Below is a small trained network, with its code and all its weights. Each question gives an input and a class and asks what happens when units are switched off, that is, made to give their printed mean instead of their output.

import numpy as np


def w(rows, s, z=0):
    codes = np.array(rows[::2]) - 128.0
    scale = np.full(codes.shape[1], s)
    scale[-1] = z or s
    return codes * scale


def norm(h):
    return h / np.sqrt((h * h).mean(-1, keepdims=True) + 1e-5)


def f(y):
    return y / 2 * (1 + np.tanh(0.7978845608 * (y + 0.044715 * y**3)))


def log_softmax(a):
    a = a - a.max(-1, keepdims=True)
    return a - np.log(np.exp(a).sum(-1, keepdims=True))


def net(x, mask):
    res = np.array(x, float).reshape(1, 3) / 4 @ E
    u = 0
    for l in range(4):
        y = f(norm(res) @ A[l][:, :-1].T + A[l][:, -1])
        res = res + np.where(mask[u : u + 10], y, B[l][:, -1]) @ B[l][:, :-1]
        u += 10
    return log_softmax(norm(res)[-1] @ U[:, :-1].T + U[:, -1])


A, B = {}, {}
E = w([
[76,6,78,152],'x0',
[169,167,79,154],'x1',
[186,93,148,221],'x2',
],0.00023)
A[0] = w([
[106,139,132,148,127],'0.n0',
[130,180,154,76,237],'0.n1',
[69,5,47,81,110],'0.n2',
[93,149,135,163,123],'0.n3',
[143,120,125,114,128],'0.n4',
[100,148,135,152,138],'0.n5',
[161,103,117,97,117],'0.n6',
[114,136,130,140,127],'0.n7',
[147,118,125,111,129],'0.n8',
[102,206,175,108,254],'0.n9',
],0.0011,0.0005)
B[0] = w([
[133,130,131,124,127],'0.n0',
[99,27,64,96,234],'0.n1',
[2,194,151,252,176],'0.n2',
[153,124,134,105,124],'0.n3',
[125,127,127,130,128],'0.n4',
[139,92,117,119,136],'0.n5',
[109,168,138,145,119],'0.n6',
[131,125,127,127,127],'0.n7',
[125,129,128,130,129],'0.n8',
[119,10,63,66,254],'0.n9',
],0.0007,0.00032)
A[1] = w([
[153,117,62,102,254],'1.n0',
[111,53,166,79,197],'1.n1',
[126,168,203,138,11],'1.n2',
[174,117,251,136,78],'1.n3',
[86,48,151,64,196],'1.n4',
[137,147,83,130,152],'1.n5',
[112,177,70,141,107],'1.n6',
[93,187,82,152,40],'1.n7',
[126,144,117,133,130],'1.n8',
[184,99,235,138,113],'1.n9',
],0.0015,0.00062)
B[1] = w([
[60,245,126,66,255],'1.n0',
[233,197,164,103,226],'1.n1',
[147,22,107,181,27],'1.n2',
[220,2,59,78,106],'1.n3',
[209,210,191,141,243],'1.n4',
[71,149,124,124,150],'1.n5',
[33,120,135,183,112],'1.n6',
[46,62,138,221,58],'1.n7',
[110,126,131,135,125],'1.n8',
[219,40,57,53,138],'1.n9',
],0.00089,0.00041)
A[2] = w([
[123,139,174,159,19],'2.n0',
[128,127,125,127,130],'2.n1',
[218,152,66,133,236],'2.n2',
[130,131,132,131,122],'2.n3',
[115,115,83,117,91],'2.n4',
[120,116,78,108,155],'2.n5',
[155,147,127,144,142],'2.n6',
[116,119,143,120,131],'2.n7',
[120,3,105,226,2],'2.n8',
[54,123,168,106,161],'2.n9',
],0.0021,0.00029)
B[2] = w([
[94,113,123,67,99],'2.n0',
[129,128,129,131,128],'2.n1',
[99,97,155,235,254],'2.n2',
[125,128,127,125,128],'2.n3',
[145,149,97,129,97],'2.n4',
[162,148,104,170,125],'2.n5',
[94,138,160,160,152],'2.n6',
[144,111,119,120,127],'2.n7',
[123,244,139,1,91],'2.n8',
[142,62,96,164,189],'2.n9',
],0.0012,0.00038)
A[3] = w([
[124,116,127,130,172],'3.n0',
[133,127,179,104,209],'3.n1',
[131,102,117,123,247],'3.n2',
[120,122,143,133,137],'3.n3',
[92,4,122,118,164],'3.n4',
[53,120,109,23,106],'3.n5',
[91,218,77,146,152],'3.n6',
[148,126,204,64,162],'3.n7',
[107,96,121,128,153],'3.n8',
[119,85,36,235,1],'3.n9',
],0.0024,0.00066)
B[3] = w([
[128,110,128,125,144],'3.n0',
[55,83,150,109,203],'3.n1',
[113,94,101,137,174],'3.n2',
[128,114,140,116,135],'3.n3',
[189,119,33,177,103],'3.n4',
[153,111,198,212,194],'3.n5',
[203,96,74,62,255],'3.n6',
[26,120,172,89,213],'3.n7',
[149,112,131,143,122],'3.n8',
[87,164,248,99,77],'3.n9',
],0.0012,0.0006)
U = w([
[12,79,245,31,252],'0',
[200,233,46,18,209],'1',
[251,9,175,107,81],'2',
[214,221,227,253,44],'3',
[49,15,106,254,92],'4',
[23,199,18,206,23],'5',
],0.0075,0.0016)

Each question gives the input, the list of numbers given to net, and the class t.
The units are the neurons (one row each of A and B). Each row of codes is followed by its name. A weight is (code - 128) times the scale printed after its matrix; where a second scale follows, it is the last column's (A, B and U).
mask holds one flag per neuron, layer by layer. A switched-off neuron (its flag False) gives its mean, the last column of its row in B, instead of its output. The means were averaged over made-up inputs and are rounded, as every weight is.
A unit's drop is (log p(t) with every unit on - log p(t) with that unit switched off) / (log p(t) with every unit on - log p(t) with every unit switched off).
The circuit of an input: a set's keep is (log p(t) with only the set's units on - log p(t) with every unit switched off) / (log p(t) with every unit on - log p(t) with every unit switched off). Starting from the 12 units with the biggest drops (on a tie, the unit counted first), units are removed one at a time, each time the one whose removal leaves the highest keep (on an exact tie, the one counted first), for as long as the keep stays at least 0.8.
circuit, biggest first: the units of the circuit, biggest drop first
most important unit: the unit with the biggest drop
top k neurons: the k neurons with the biggest drops, biggest first
k most important neurons of layer l: the k neurons of layer l with the biggest drops, biggest first
input [5,-7,-3], class 4: top 2 neurons : (3.n4, 2.n9)
input [4,0,1], class 0: circuit, biggest first : (2.n8)
input [8,8,-1], class 5: top 2 neurons : (0.n2, 1.n3)
input [8,-7,-6], class 4: circuit, biggest first : (3.n4, 3.n5)
input [6,-1,3], class 0: circuit, biggest first : (2.n8, 3.n5)
input [7,0,7], class 0: circuit, biggest first : (2.n8, 3.n7)
input [-1,-3,2], class 2: 2 most important neurons of layer 2 : (2.n2, 2.n8)
input [6,-7,-8], class 4: circuit, biggest first : (3.n4, 3.n5)
input [1,-6,6], class 0: top 3 neurons : (2.n8, 3.n7, 2.n9)
input [7,4,0], class 5: top 3 neurons : (0.n2, 1.n3, 1.n9)
input [1,-2,-6], class 4: top 2 neurons : (2.n8, 2.n9)
input [1,6,4], class 1: 3 most important neurons of layer 3 : (3.n5, 3.n6, 3.n7)
input [3,-8,-1], class 4: top 2 neurons : (3.n4, 2.n9)
input [1,2,-8], class 5: most important unit : 2.n8
input [4,-2,-8], class 4: top 2 neurons : (2.n8, 3.n5)
input [5,1,-7], class 5: top 2 neurons : (0.n2, 1.n3)
input [2,6,3], class 1: top 2 neurons : (2.n8, 3.n6)
input [6,-2,-8], class 4: circuit, biggest first : (3.n5, 3.n4)
input [2,1,-6], class 5: circuit, biggest first : (0.n2, 1.n3, 2.n8, 3.n7)
input [3,0,-4], class 4: circuit, biggest first : (3.n5)
input [3,7,2], class 1: top 2 neurons : (3.n6, 2.n8)
